Below are the code and all the weights of a small trained network. Each question names an input and a class and asks about switching units off, where a switched-off unit gives its printed mean instead of its output.

import numpy as np


def w(rows, s, z=0):
    codes = np.array(rows[::2]) - 128.0
    scale = np.full(codes.shape[1], s)
    scale[-1] = z or s
    return codes * scale


def f(y):
    return np.maximum(y, 0)


def log_softmax(a):
    a = a - a.max(-1, keepdims=True)
    return a - np.log(np.exp(a).sum(-1, keepdims=True))


def net(x, mask):
    res = np.array(x, float).reshape(1, 4) / 4 @ E
    y = f(res @ A[0][:, :-1].T + A[0][:, -1])
    res = res + np.where(mask, y, B[0][:, -1]) @ B[0][:, :-1]
    return log_softmax(res[-1] @ U[:, :-1].T + U[:, -1])


A, B = {}, {}
E = w([
[121,113,120,82,56,129,174],'x0',
[158,98,133,83,181,115,218],'x1',
[80,94,106,254,87,121,184],'x2',
[216,171,62,99,83,83,117],'x3',
],0.0085)
A[0] = w([
[104,126,119,163,115,110,179,135],'N0',
[146,146,107,172,166,133,119,142],'N1',
[52,129,150,252,162,138,203,154],'N2',
[80,126,154,146,188,144,72,147],'N3',
[104,124,149,43,78,137,127,122],'N4',
[43,134,161,196,110,128,47,109],'N5',
[165,136,129,56,134,121,100,254],'N6',
[99,117,146,54,95,134,162,131],'N7',
[168,147,141,62,236,128,87,51],'N8',
[175,152,115,189,29,125,36,135],'N9',
[153,113,133,181,128,119,241,149],'N10',
[135,130,128,82,106,135,186,177],'N11',
[209,141,102,107,117,105,142,109],'N12',
],0.015,0.0029)
B[0] = w([
[143,103,99,158,145,132,157,177],'N0',
[82,105,149,131,116,91,121,156],'N1',
[120,4,132,130,125,135,163,249],'N2',
[87,133,154,122,138,177,97,182],'N3',
[115,133,122,75,84,134,165,174],'N4',
[106,166,92,149,106,216,68,205],'N5',
[154,119,155,57,149,104,138,205],'N6',
[101,164,134,94,103,141,163,169],'N7',
[215,97,131,96,174,161,104,209],'N8',
[151,129,73,130,95,39,90,209],'N9',
[148,143,122,204,178,139,182,205],'N10',
[104,189,135,135,134,132,149,173],'N11',
[92,157,187,139,169,85,122,184],'N12',
],0.031,0.015)
U = w([
[245,118,206,45,215,144,91,150],'0',
[169,160,114,121,126,3,75,87],'1',
[202,144,114,180,135,171,107,1],'2',
[157,110,2,142,43,135,49,117],'3',
[150,190,130,206,211,115,211,143],'4',
[131,2,93,198,149,143,222,187],'5',
[106,178,169,52,95,122,220,120],'6',
[64,88,120,159,128,234,17,203],'7',
],0.0057,0.0024)

Each question gives the input, the list of numbers given to net, and the class t.
The units are the neurons (one row each of A and B). Each row of codes is followed by its name. A weight is (code - 128) times the scale printed after its matrix; where a second scale follows, it is the last column's (A, B and U).
mask holds one flag per neuron, in row order. A switched-off neuron (its flag False) gives its mean, the last column of its row in B, instead of its output. The means were averaged over made-up inputs and are rounded, as every weight is.
A unit's drop is (log p(t) with every unit on - log p(t) with that unit switched off) / (log p(t) with every unit on - log p(t) with every unit switched off).
The circuit of an input: a set's keep is (log p(t) with only the set's units on - log p(t) with every unit switched off) / (log p(t) with every unit on - log p(t) with every unit switched off). Starting from the 12 units with the biggest drops (on a tie, the unit counted first), units are removed one at a time, each time the one whose removal leaves the highest keep (on an exact tie, the one counted first), for as long as the keep stays at least 0.8.
circuit, biggest first: the units of the circuit, biggest drop first
unit that matters most: the unit with the biggest drop
k most important neurons: the k neurons with the biggest drops, biggest first
drop of u: that unit's drop, to one decimal
input [-1,-6,0,1], class 3: unit that matters most -> N9
input [-1,0,3,6], class 1: circuit, biggest first -> [N2; N9]
input [-7,-6,-3,3], class 3: 2 most important neurons -> [N9; N5]
input [1,4,-1,6], class 0: 2 most important neurons -> [N6; N9]
input [6,-3,-8,0], class 6: 2 most important neurons -> [N4; N7]
input [-1,-7,5,-2], class 7: 3 most important neurons -> [N5; N3; N2]
input [2,7,0,0], class 4: circuit, biggest first -> [N2; N10]
input [4,-3,2,-2], class 3: circuit, biggest first -> [N10; N5; N12]
input [-4,6,6,8], class 4: 3 most important neurons -> [N12; N2; N10]
input [1,2,0,3], class 6: circuit, biggest first -> [N8; N2]
input [3,-8,-5,1], class 3: 2 most important neurons -> [N12; N9]
input [-7,-3,-2,1], class 7: 2 most important neurons -> [N3; N5]
input [-4,-1,-6,-8], class 7: 3 most important neurons -> [N3; N5; N12]
input [-5,-5,-1,4], class 1: circuit, biggest first -> [N9]
input [-1,-8,-7,-5], class 7: 2 most important neurons -> [N5; N3]
input [-8,-5,-4,5], class 1: 3 most important neurons -> [N9; N2; N1]
input [-5,5,0,1], class 0: 2 most important neurons -> [N2; N8]
input [-4,-2,1,4], class 1: drop of N5 -> 0.1
input [3,-7,2,-1], class 3: drop of N9 -> 0.4
input [8,-2,-8,-7], class 6: circuit, biggest first -> [N4]
input [0,-7,5,-6], class 7: drop of N5 -> 3.9
